Below are the code and all the weights of a small trained network. Each question names an input and a target symbol and asks about switching units off, where a switched-off unit gives its printed mean instead of its output.

import numpy as np


def w(rows, s, z=0):
    codes = np.array(rows[::2]) - 128.0
    scale = np.full(codes.shape[1], s)
    scale[-1] = z or s
    return codes * scale


def f(y):
    return y / 2 * (1 + np.tanh(0.7978845608 * (y + 0.044715 * y**3)))


def softmax(a):
    e = np.exp(a - a.max(-1, keepdims=True))
    return e / e.sum(-1, keepdims=True)


def log_softmax(a):
    a = a - a.max(-1, keepdims=True)
    return a - np.log(np.exp(a).sum(-1, keepdims=True))


def net(x, mask):
    ids = ['βδζλμφω'.index(c) for c in x.split()]
    T = len(ids)
    res = E[ids] + P[:T]
    r = res
    for j in range(3):
        rows = slice(4 * j, 4 * j + 4)
        q, k, v = (r @ M[0][rows].T for M in (Q, K, V))
        z = softmax(np.where(np.tri(T) > 0, q @ k.T / 4**0.5, -1e9)) @ v
        o = O[0][rows]
        res = res + np.where(mask[j], z, o[:, -1]) @ o[:, :-1]
    y = f(res @ A[0][:, :-1].T + A[0][:, -1])
    res = res + np.where(mask[3:11], y, B[0][:, -1]) @ B[0][:, :-1]
    return log_softmax(res[-1] @ U[:, :-1].T + U[:, -1])


Q, K, V, O, A, B = {}, {}, {}, {}, {}, {}
E = w([
[82,254,176],'β',
[118,142,84],'δ',
[114,137,77],'ζ',
[116,145,52],'λ',
[67,83,64],'μ',
[14,113,105],'φ',
[237,97,225],'ω',
],0.013)
P = w([
[164,122,181],'0',
[142,157,154],'1',
[128,167,156],'2',
[126,184,161],'3',
[121,199,164],'4',
[112,226,165],'5',
[104,250,179],'6',
[99,254,162],'7',
[107,237,152],'8',
],0.0069)
Q[0] = w([
[184,40,235],'h0',
[88,118,28],'h0',
[220,117,221],'h0',
[113,172,128],'h0',
[77,167,128],'h1',
[135,151,160],'h1',
[34,154,68],'h1',
[132,159,163],'h1',
[94,190,10],'h2',
[173,35,220],'h2',
[101,230,89],'h2',
[245,93,180],'h2',
],0.014)
K[0] = w([
[155,73,60],'h0',
[95,184,150],'h0',
[132,47,69],'h0',
[120,147,162],'h0',
[108,99,77],'h1',
[119,117,130],'h1',
[80,41,65],'h1',
[88,131,134],'h1',
[51,179,147],'h2',
[200,77,102],'h2',
[99,196,168],'h2',
[154,4,174],'h2',
],0.016)
V[0] = w([
[175,96,210],'h0',
[162,162,142],'h0',
[92,46,79],'h0',
[221,75,123],'h0',
[55,37,136],'h1',
[131,115,141],'h1',
[152,136,88],'h1',
[223,134,147],'h1',
[118,151,99],'h2',
[179,189,79],'h2',
[248,118,110],'h2',
[80,119,83],'h2',
],0.013)
O[0] = w([
[206,2,138,61],'h0',
[193,175,140,150],'h0',
[51,107,108,46],'h0',
[147,99,71,2],'h0',
[118,63,45,148],'h1',
[115,125,93,115],'h1',
[100,200,122,141],'h1',
[205,203,174,57],'h1',
[98,98,96,164],'h2',
[129,197,54,168],'h2',
[225,224,62,24],'h2',
[66,191,174,148],'h2',
],0.0097,0.0078)
A[0] = w([
[119,40,115,164],'n0',
[126,122,85,102],'n1',
[196,169,203,117],'n2',
[87,95,223,38],'n3',
[235,241,52,161],'n4',
[255,149,169,2],'n5',
[126,160,104,92],'n6',
[153,135,178,8],'n7',
],0.0093,0.008)
B[0] = w([
[224,179,114,189],'n0',
[202,205,110,123],'n1',
[128,37,80,188],'n2',
[149,88,127,197],'n3',
[134,155,220,254],'n4',
[58,72,26,166],'n5',
[126,81,154,137],'n6',
[182,254,135,125],'n7',
],0.0094,0.0077)
U = w([
[120,133,241,98],'β',
[105,141,156,78],'δ',
[117,161,163,91],'ζ',
[198,95,173,253],'λ',
[47,57,182,47],'μ',
[66,176,2,209],'φ',
[91,242,184,127],'ω',
],0.0065,0.0057)

Each question gives the input, a string of symbols that net reads in full, and the target symbol t.
The units are the heads (4 rows each of Q, K, V and O) and the neurons (one row each of A and B). Each row of codes is followed by its name. A weight is (code - 128) times the scale printed after its matrix; where a second scale follows, it is the last column's (O, A, B and U).
mask holds one flag per unit, heads first, then neurons. A switched-off unit (its flag False) gives its mean, the last column of its rows in O or B, instead of its output. The means were averaged over made-up inputs and are rounded, as every weight is.
A unit's drop is (log p(t) with every unit on - log p(t) with that unit switched off) / (log p(t) with every unit on - log p(t) with every unit switched off).
The circuit of an input: a set's keep is (log p(t) with only the set's units on - log p(t) with every unit switched off) / (log p(t) with every unit on - log p(t) with every unit switched off). Starting from all 11 units, units are removed one at a time, each time the one whose removal leaves the highest keep (on an exact tie, the one counted first), for as long as the keep stays at least 0.8.
circuit, biggest first: the units of the circuit, biggest drop first
most important unit: the unit with the biggest drop
top k neurons: the k neurons with the biggest drops, biggest first
which heads matter: for each layer, one digit per head in row order, 1 if its drop is at least 0.15 and else 0, layers parted by /
drop of u: that unit's drop, to one decimal
input β λ μ λ μ, target λ: which heads matter	101
input ζ φ ζ δ, target μ: most important unit	h2
input λ μ μ μ λ, target φ: circuit, biggest first	[n4; h0]
input μ λ μ λ, target φ: circuit, biggest first	[h0; n4]
input λ λ δ, target ω: which heads matter	011
input λ ω λ λ λ φ λ ζ, target μ: which heads matter	001
input δ ω φ, target λ: circuit, biggest first	[n0; h0]
input β μ φ, target λ: circuit, biggest first	[h0; n0; h1]
input λ β ω β, target λ: circuit, biggest first	[h0; n2]
input λ φ μ ω λ ω λ, target λ: which heads matter	100
input μ μ λ μ δ μ, target φ: circuit, biggest first	[n4; h1]
input μ δ ζ, target φ: circuit, biggest first	[h0; n4]
input λ φ λ μ λ λ μ ω ζ, target λ: top 2 neurons	[n0; n5]
input ζ λ μ μ λ λ φ ζ, target μ: top neuron	[n3]
input μ μ λ δ φ μ, target μ: drop of n1	0.0
input β ω δ, target λ: drop of h2	0.1
input λ ζ ζ, target ω: drop of h1	0.7
